(126): [157 109 154 159]
(103): [161  94 161 174]
(47): [116 129 127 115]
(53): [ 88 127  89 126]
both (47) (53):  => [127]
shift +1: [127] => [128]

(131): [145 120 167 111 125 136 139 149 112 125 111 136 137 146 110 123 170 111
 170 110 129 138 122 111 112 114 136 104 130 137]
(104): [145 120 167 111 125 136 139 149 112 125 111 136 137 146 110 107 170 111
 170 110 129 138 122 111 110 115 139 105 140 138]
(59): [146 116 174 113 138 138 149 151 114 123 116 139 139 146 110 114 159 115
 162 111 129 138 125 108 114 115 139 104 136 139]
(25): [146 113 178 115 124 139 154 151 114 123 119 140 138 146 110 117 153 118
 160 113 132 137 128 108 114 114 110 104 140 138]
(127): [145 118 170 113 126 137 144 150 111 137 114 137 137 145 110 111 164 137
 166 111 122 137 122 109 114 122 110 111 133 138]
all (127): [111] => 8 15 19 27
all (59): [111] => 19
all (127): [122] => 20 22 25
loc: [133] => (127), 28

(66): [131 121 111 128 133 143 129 134  74 132]
(73): [146 140 135 116 129 126 105 136 118 108]
(80): [103 112 107 148 140 117 119 100 159 186]
(68): [171  99 114 125 126 114 131  99 137 139]
(140): [173 127 131 133 111 111 116 138 109  84]
both (66) (68):  => [131]
both (68) (66):  => [131]
shift -1: [126 114] => [125 113]
shift -1: [127 131] => [126 130]

(134): [134 106 105 149 105]
(146): [142 132  80 151 133]
(102): [150 129 140  96 142]
(147): [151  87 132 145 127]
(10): [103 150 132 161 172]
(132): [115 120 150 149 135]
shift +1: [80] => [81]
loc: [133] => (146), 4
shift +1: [132] => [133]
both (132) (10):  => [150]
both (132) (134):  => [149]
shift -1: [132] => [131]

(33): [155 144 165 131 138 129 110 139 136 128 129 143 162 141 125 101 118 105
 128  97 113 128 121 154 127 105 136  94 146 131  86 118 126 141 109 143
 137 131 110 128 135 148 130]
(42): [156 134 146 114 184 122 107 141 139 167 123 133 160 148 137  94 107 155
 112 124 124 119 135 140 132 120 135 129 139 122 108  97 141 104 102 141
 135 145 127 140 107 101 124]
(143): [125 131 133 121 143 115 130 116 112 147 144  86  93 141 139 140 102 156
 110 130 145 113 129 111 124 136 142 147 110 148 137 139 121 135 169 129
 129 113 144 155 107 112 106]
(172): [116 144 153 108 122 135 123 104 124 154 148 106 131 136 113 124 123 146
 109 120 171 125 130 122 127 140 122  94 137 154 115 115  98 146 134 134
 118 147 140 128 117 129 112]
(91): [148 162 126 153 139 120 143 143 116 124 133 135 139 135 147 131 124 115
 112 125 108 134 119 160 116 124 160 108 118 122  93 157 148 155 132 135
 144  88 124 136 138 138 125]
(152): [118  98 166  88 100 150 126  93 149 134 129 128 147 166  99 113 107 106
 120 108 171 121 122 128 108 122 120 115 133 150 130 101 105 153 133 125
 122 139 127 144 105 155 124]
(63): [143 115  98 140 127 100 124 186 114 107 111 131 101 123 150 133 106 155
 129 137 116 138 125  91 141 145 127 133 137 111 140 122 133 118 170 120
 123 109 140 143  94 102 128]
(174): [155 144 165 131 138 129 110 139 136 128 129 143 162 141 125 101 118 105
 128  97 113 128 121 154 127 105 136  94 169 130  97  99 112 110 143 144
 107 142 136 109 114 102 139]
(52): [132 106 149 142  93 128 111 152 112 131 138 149 110 107 116 134 137 104
 144 118 121 139 123 130 140 119 116 107 168 126  94 114 120 134 139 128
 109 122 118 100 139 150 143]
(171): [116 101 153 108 122 135 123 104 124 154 148 106 131 136 113 124 123 146
 109 120 171 125 130 122 127 140 122 137 137 154 115 115  98 146 134 134
 118 147 140 128 117 129 112]
which: [156 134 146 114 184 122 107 141 139 167 123 133 160 148 137  94 107 155
 112 124 124 119 135 140 132 120 135 129 139 122 108  97 141 104 102 141
 135 145 127 140 107 101 124] => (42)
which: [118  98 166  88 100 150 126  93 149 134 129 128 147 166  99 113 107 106
 120 108 171 121 122 128 108 122 120 115 133 150 130 101 105 153 133 125
 122 139 127 144 105 155 124] => (152)

(64): [ 93 181 118 182 120 150]
(81): [121 100 159 181  77 181]
(3): [111 151 134 108 165 120]
(84): [122 184 169 136  74  92]
(94): [109  91 140 125 187  71]
(149): [142  91 185 125  80  71]
(19): [109  91 140 125  80  71]
shift -1: [184 169 136  74] => [183 168 135  73]
loc: [122] => (84), 0
loc: [184] => (84), 1
loc: [93] => (64), 0

(61): [ 93 115 169 105]
(148): [155 168 135 163]
(139): [166 160 123 161]
(167): [130 169 158 158]
(90): [124 167 164 155]
(75): [135 170  92 160]
(129): [ 93  95 169 105]
(135): [113 161 171 149]
shift +1: [167 164] => [168 165]
loc: [149] => (135), 3
shift +1: [155] => [156]
shift -1: [167] => [166]

(20): [120 127 136 143  88 130]
(28): [131 126 106 141 116 116]
(128): [152 126 129  81 102 131]
(105): [127 130 129 116 127 155]
which: [120 127 136 143  88 130] => (20)
shift +1: [136 143] => [137 144]
shift +1: [152 126 129  81] => [153 127 130  82]
loc: [88] => (20), 4
shift -1: [127 130] => [126 129]
shift +1: [141 116] => [142 117]

(110): [141 144 154 144 134 147 146 140 139 135 132 141 128 159 141 138 142 145
 139 134 134 130 143 139 130 140 144 135 148 134 145 138 140 155 136 139
 138 135 150 131 143 133 137 143 143 141 140 137 140 139 138 147 158 149
 137 136 141 139]
(31): [139 139 142 160 134 143 148 136 132 134 135 135 128 153 148 134 137 136
 133 132 132 130 132 131 130 145 143 135 139 132 137 148 140 149 141 133
 136 134 140 131 137 130 136 138 143 137 134 131 136 138 134 150 143 144
 136 134 133 137]
(115): [139 139 142 160 134 143 148 136 132 134 135 135 128 153 148 134 137 136
 133 132 132 130 132 131 130 145 143 135 139 132 137 148 140 149 141 133
 136 133 138 131 138 128 136 138 143 138 133 131 149 143 135 141 144 145
 136 134 133 139]
(32): [139 142 144 144 138 142 143 135 133 135 132 135 128 159 141 133 137 136
 133 134 132 130 132 134 130 147 161 135 141 132 141 136 147 147 135 134
 140 134 139 132 138 131 138 138 143 138 137 131 138 140 141 142 143 145
 142 134 134 139]
(55): [149 147 157 171 143 156 178 148 139 133 132 135 128 151 163 139 150 153
 135 139 137 130 136 140 130 145 158 135 161 138 146 154 148 189 146 137
 152 140 140 131 151 136 141 150 155 157 141 134 165 145 144 136 162 166
 142 134 153 154]
shift -1: [133] => [132]
shift +1: [140] => [141]
all (110): [134] => 4 19 20 29

(71): [125 127 126 119 126 131 132 126 131 103 137 136 134 131 132 122 132 145
 125 142 133 127 125 123 128]
(51): [136 130 124 123 112 130 135 125 131 125 124 136 147 147 141 147 131 121
 123 150 123 109 135 131 121]
(101): [115 124 129 151 129 127 138 128 133 144 128 119 117 122 114 139 132 137
 126 120 116 126 135 135 147]
(145): [130 133 128 126 127 132 127 130 131 124 123 132 134 131 129 121 135 127
 122 130 129 128 133 125 133]
(164): [138 129 143 155 135 117 117 125  99 172 111 109 130 138 138 147 112  88
 133 103 113 114 129 137 125]
(181): [141 126 119 129 138 124 112 115 118 123 132 136 136 120 139 122 143 126
 154 129 120 127 129 132 131]
(160): [125 127 126 119 126 131 132 126 131 103 137 136 134 131 132 122 132 145
 125 142 133 127 130 122 124]
(169): [133 121 134 125 107 131 149 123 133 138 139 124 148 123 138 164 121 122
 133 154 119  94 126 138 121]
(16): [138 129 143 155 135 117 117 125  99 172 111 112 130 138 138 121 112  88
 133 103 113 114 129 137 125]
shift +1: [129] => [130]
all (16): [155] => 3
shift +1: [129] => [130]
which: [141 126 119 129 138 124 112 115 118 123 132 136 136 120 139 122 143 126
 154 129 120 127 129 132 131] => (181)
shift +1: [114 129 137] => [115 130 138]
all (16): [129] => 1 22
all (169): [125] => 3

(70): [141 134 130 139 135 111 131 115 139 133 146 127]
(35): [157 140 132 122 116 134 145 121 150 131 140 136]
(23): [141 134 130 139 135 111 131 115 112 133 146 114]
(85): [141 134 130 139 135 111 131 115 139 133 146 114]
all (35): [140] => 1 10
loc: [122] => (35), 3
shift +1: [111] => [112]

